Below is a small trained network, with its code and all its weights. Each question gives an input and a class and asks what happens when units are switched off, that is, made to give their printed mean instead of their output.

import numpy as np


def w(rows, s, z=0):
    codes = np.array(rows[::2]) - 128.0
    scale = np.full(codes.shape[1], s)
    scale[-1] = z or s
    return codes * scale


def norm(h):
    return h / np.sqrt((h * h).mean(-1, keepdims=True) + 1e-5)


def f(y):
    return np.maximum(y, 0)


def log_softmax(a):
    a = a - a.max(-1, keepdims=True)
    return a - np.log(np.exp(a).sum(-1, keepdims=True))


def net(x, mask):
    res = np.array(x, float).reshape(1, 4) / 4 @ E
    u = 0
    for l in range(4):
        y = f(norm(res) @ A[l][:, :-1].T + A[l][:, -1])
        res = res + np.where(mask[u : u + 4], y, B[l][:, -1]) @ B[l][:, :-1]
        u += 4
    return log_softmax(norm(res)[-1] @ U[:, :-1].T + U[:, -1])


A, B = {}, {}
E = w([
[93,191,154,180,126,157,118,97],'x0',
[72,158,87,64,96,127,191,64],'x1',
[126,123,133,128,127,128,127,124],'x2',
[220,165,240,152,38,2,145,157],'x3',
],0.015)
A[0] = w([
[117,162,136,170,112,130,130,95,16],'L0N1',
[88,253,143,186,113,145,136,62,6],'L0N2',
[163,53,100,8,112,86,165,141,30],'L0N3',
[91,217,116,26,85,74,200,41,55],'L0N4',
],0.025,0.013)
B[0] = w([
[86,115,118,71,161,88,138,172,141],'L0N1',
[44,154,185,28,192,37,141,245,197],'L0N2',
[71,123,169,34,189,42,123,208,188],'L0N3',
[180,59,129,140,5,211,186,104,250],'L0N4',
],0.023,0.019)
A[1] = w([
[215,99,209,251,149,123,41,229,2],'L1N1',
[64,155,192,182,152,111,110,49,63],'L1N2',
[211,187,204,137,17,20,172,102,103],'L1N3',
[87,233,218,208,113,168,121,139,44],'L1N4',
],0.027,0.006)
B[1] = w([
[137,26,134,84,6,196,169,161,239],'L1N1',
[121,145,165,108,153,126,153,111,135],'L1N2',
[149,231,115,206,205,97,109,58,255],'L1N3',
[92,130,143,109,141,88,121,188,157],'L1N4',
],0.023,0.024)
A[2] = w([
[152,149,150,184,174,149,77,62,5],'L2N1',
[122,144,83,114,111,76,77,12,99],'L2N2',
[172,174,122,241,169,109,34,98,30],'L2N3',
[254,59,138,135,143,32,94,188,44],'L2N4',
],0.031,0.0032)
B[2] = w([
[208,131,8,135,144,97,139,91,210],'L2N1',
[147,136,187,101,137,206,163,130,182],'L2N2',
[101,198,103,217,156,63,99,95,253],'L2N3',
[99,161,101,87,164,56,88,211,219],'L2N4',
],0.016,0.011)
A[3] = w([
[142,158,228,153,143,110,148,182,135],'L3N1',
[126,102,70,198,200,249,43,5,78],'L3N2',
[57,121,57,65,195,188,135,82,252],'L3N3',
[169,146,141,230,157,139,82,33,67],'L3N4',
],0.025,0.004)
B[3] = w([
[142,83,32,106,170,92,3,123,217],'L3N1',
[155,162,204,130,166,120,158,51,231],'L3N2',
[154,198,104,233,133,99,84,96,253],'L3N3',
[40,114,160,142,202,226,70,63,222],'L3N4',
],0.015,0.014)
U = w([
[68,114,176,13,206,38,138,239,246],'0',
[190,26,133,101,11,220,224,116,2],'1',
[158,187,116,211,169,119,136,53,105],'2',
],0.011,0.00057)

Each question gives the input, the list of numbers given to net, and the class t.
The units are the neurons (one row each of A and B). Each row of codes is followed by its name. A weight is (code - 128) times the scale printed after its matrix; where a second scale follows, it is the last column's (A, B and U).
mask holds one flag per neuron, layer by layer. A switched-off neuron (its flag False) gives its mean, the last column of its row in B, instead of its output. The means were averaged over made-up inputs and are rounded, as every weight is.
A unit's drop is (log p(t) with every unit on - log p(t) with that unit switched off) / (log p(t) with every unit on - log p(t) with every unit switched off).
The circuit of an input: a set's keep is (log p(t) with only the set's units on - log p(t) with every unit switched off) / (log p(t) with every unit on - log p(t) with every unit switched off). Starting from the 12 units with the biggest drops (on a tie, the unit counted first), units are removed one at a time, each time the one whose removal leaves the highest keep (on an exact tie, the one counted first), for as long as the keep stays at least 0.8.
circuit, biggest first: the units of the circuit, biggest drop first
unit that matters most: the unit with the biggest drop
top k neurons: the k neurons with the biggest drops, biggest first
drop of u: that unit's drop, to one decimal
input [6,-8,6,1], class 1: unit that matters most -> L1N1
input [2,-3,-1,0], class 1: top 2 neurons -> L1N1, L0N2
input [8,2,-4,7], class 0: top 2 neurons -> L0N2, L0N1
input [5,7,-1,-2], class 1: top 2 neurons -> L0N4, L0N3
input [-2,-3,3,2], class 1: circuit, biggest first -> L0N2, L1N1, L0N4, L0N3
input [5,1,-2,5], class 0: top 2 neurons -> L0N2, L0N1
input [7,0,4,-6], class 0: top 2 neurons -> L1N3, L0N2
input [7,-6,7,4], class 0: drop of L0N4 -> 1.9
input [3,5,-7,2], class 1: drop of L0N4 -> 2.2
input [-2,-8,-7,-1], class 1: drop of L1N1 -> 0.2
input [7,6,8,3], class 0: top 2 neurons -> L0N2, L1N1
